Below are the code and all the weights of a small trained network. Each question names an input and a class and asks about switching units off, where a switched-off unit gives its printed mean instead of its output.

import numpy as np


def w(rows, s, z=0):
    codes = np.array(rows[::2]) - 128.0
    scale = np.full(codes.shape[1], s)
    scale[-1] = z or s
    return codes * scale


def norm(h):
    return h / np.sqrt((h * h).mean(-1, keepdims=True) + 1e-5)


def f(y):
    return y / 2 * (1 + np.tanh(0.7978845608 * (y + 0.044715 * y**3)))


def log_softmax(a):
    a = a - a.max(-1, keepdims=True)
    return a - np.log(np.exp(a).sum(-1, keepdims=True))


def net(x, mask):
    res = np.array(x, float).reshape(1, 2) / 4 @ E
    u = 0
    for l in range(3):
        y = f(norm(res) @ A[l][:, :-1].T + A[l][:, -1])
        res = res + np.where(mask[u : u + 8], y, B[l][:, -1]) @ B[l][:, :-1]
        u += 8
    return log_softmax(norm(res)[-1] @ U[:, :-1].T + U[:, -1])


A, B = {}, {}
E = w([
[98,89,74,52,145,142,131],'x0',
[1,184,152,131,134,122,166],'x1',
],0.01)
A[0] = w([
[91,91,138,82,254,53,92,103],'0.n1',
[194,20,185,121,49,170,96,116],'0.n2',
[162,161,106,233,184,63,138,122],'0.n3',
[164,95,137,13,122,121,213,7],'0.n4',
[132,137,58,113,71,107,70,61],'0.n5',
[113,128,89,64,205,175,173,145],'0.n6',
[172,155,123,97,198,157,80,74],'0.n7',
[10,177,122,117,178,67,159,86],'0.n8',
],0.0079,0.0016)
B[0] = w([
[58,55,143,160,111,119,79,158],'0.n1',
[56,161,195,135,199,59,109,232],'0.n2',
[96,37,53,182,61,215,133,185],'0.n3',
[163,105,83,195,169,200,180,167],'0.n4',
[88,199,202,72,89,113,151,139],'0.n5',
[124,78,137,214,139,133,69,187],'0.n6',
[163,153,162,3,69,76,45,147],'0.n7',
[225,177,96,75,75,181,153,254],'0.n8',
],0.0058,0.007)
A[1] = w([
[95,176,171,78,173,63,116,248],'1.n1',
[155,237,108,229,135,103,109,152],'1.n2',
[170,73,91,173,182,113,64,114],'1.n3',
[24,206,143,204,254,118,103,212],'1.n4',
[20,168,84,160,145,173,166,226],'1.n5',
[16,85,229,172,247,132,105,122],'1.n6',
[82,48,94,32,171,139,145,47],'1.n7',
[136,22,169,155,113,143,106,213],'1.n8',
],0.0072,0.0016)
B[1] = w([
[141,162,70,78,83,154,126,166],'1.n1',
[35,74,103,101,144,146,123,227],'1.n2',
[96,142,138,72,86,60,149,254],'1.n3',
[197,65,90,131,116,106,96,162],'1.n4',
[204,143,158,99,169,46,86,255],'1.n5',
[154,180,104,163,113,172,130,170],'1.n6',
[101,106,191,254,160,166,171,205],'1.n7',
[127,209,119,117,138,182,159,242],'1.n8',
],0.0089,0.0043)
A[2] = w([
[98,166,111,67,171,129,175,249],'2.n1',
[103,95,154,175,118,126,82,203],'2.n2',
[109,70,141,212,117,121,172,140],'2.n3',
[64,55,181,178,111,150,160,121],'2.n4',
[124,122,48,25,75,123,105,28],'2.n5',
[178,153,207,55,158,2,177,98],'2.n6',
[179,162,63,153,73,148,112,92],'2.n7',
[169,174,74,188,78,99,143,148],'2.n8',
],0.0099,0.0019)
B[2] = w([
[128,109,148,130,139,88,42,174],'2.n1',
[92,119,86,136,210,173,91,167],'2.n2',
[135,81,253,160,214,126,99,197],'2.n3',
[56,98,249,222,223,213,95,204],'2.n4',
[91,78,162,195,181,145,151,193],'2.n5',
[61,254,129,53,129,68,144,255],'2.n6',
[188,155,75,118,119,139,171,172],'2.n7',
[189,76,112,90,178,134,160,173],'2.n8',
],0.0073,0.0089)
U = w([
[97,223,126,38,130,39,133,206],'0',
[103,77,189,223,210,181,125,204],'1',
[250,128,25,129,133,171,214,178],'2',
[116,97,103,165,53,113,148,31],'3',
[104,96,76,167,79,113,156,24],'4',
[94,57,52,154,90,95,124,3],'5',
[127,106,132,132,34,150,126,27],'6',
],0.016,0.0065)

Each question gives the input, the list of numbers given to net, and the class t.
The units are the neurons (one row each of A and B). Each row of codes is followed by its name. A weight is (code - 128) times the scale printed after its matrix; where a second scale follows, it is the last column's (A, B and U).
mask holds one flag per neuron, layer by layer. A switched-off neuron (its flag False) gives its mean, the last column of its row in B, instead of its output. The means were averaged over made-up inputs and are rounded, as every weight is.
A unit's drop is (log p(t) with every unit on - log p(t) with that unit switched off) / (log p(t) with every unit on - log p(t) with every unit switched off).
most important unit: the unit with the biggest drop
top k neurons: the k neurons with the biggest drops, biggest first
top k neurons in layer l: the k neurons of layer l with the biggest drops, biggest first
drop when u is switched off: that unit's drop, to one decimal
input [3,2], class 2: top neuron in layer 1 => 1.n2
input [-4,-4], class 0: top 2 neurons => 1.n7, 1.n3
input [-6,-6], class 0: top 3 neurons => 1.n3, 1.n7, 0.n2
input [-2,-2], class 2: top 2 neurons => 0.n8, 0.n2
input [-3,2], class 2: top 2 neurons => 0.n3, 0.n2
input [-1,2], class 2: top 2 neurons in layer 0 => 0.n8, 0.n2
input [0,-3], class 2: top 2 neurons in layer 1 => 1.n1, 1.n6
input [-7,-8], class 0: top 3 neurons => 0.n2, 1.n7, 1.n3
input [-3,-2], class 2: top 2 neurons in layer 1 => 1.n6, 1.n8
input [3,-1], class 2: top 2 neurons => 1.n6, 0.n8
input [8,-6], class 1: top 3 neurons => 1.n7, 1.n5, 0.n8
input [0,-2], class 2: top 2 neurons => 0.n2, 0.n8
input [0,2], class 2: drop when 0.n8 is switched off => 1.1
input [-2,-4], class 0: most important unit => 0.n7
input [8,5], class 1: drop when 1.n7 is switched off => 0.2
input [8,6], class 1: drop when 1.n7 is switched off => 1.7
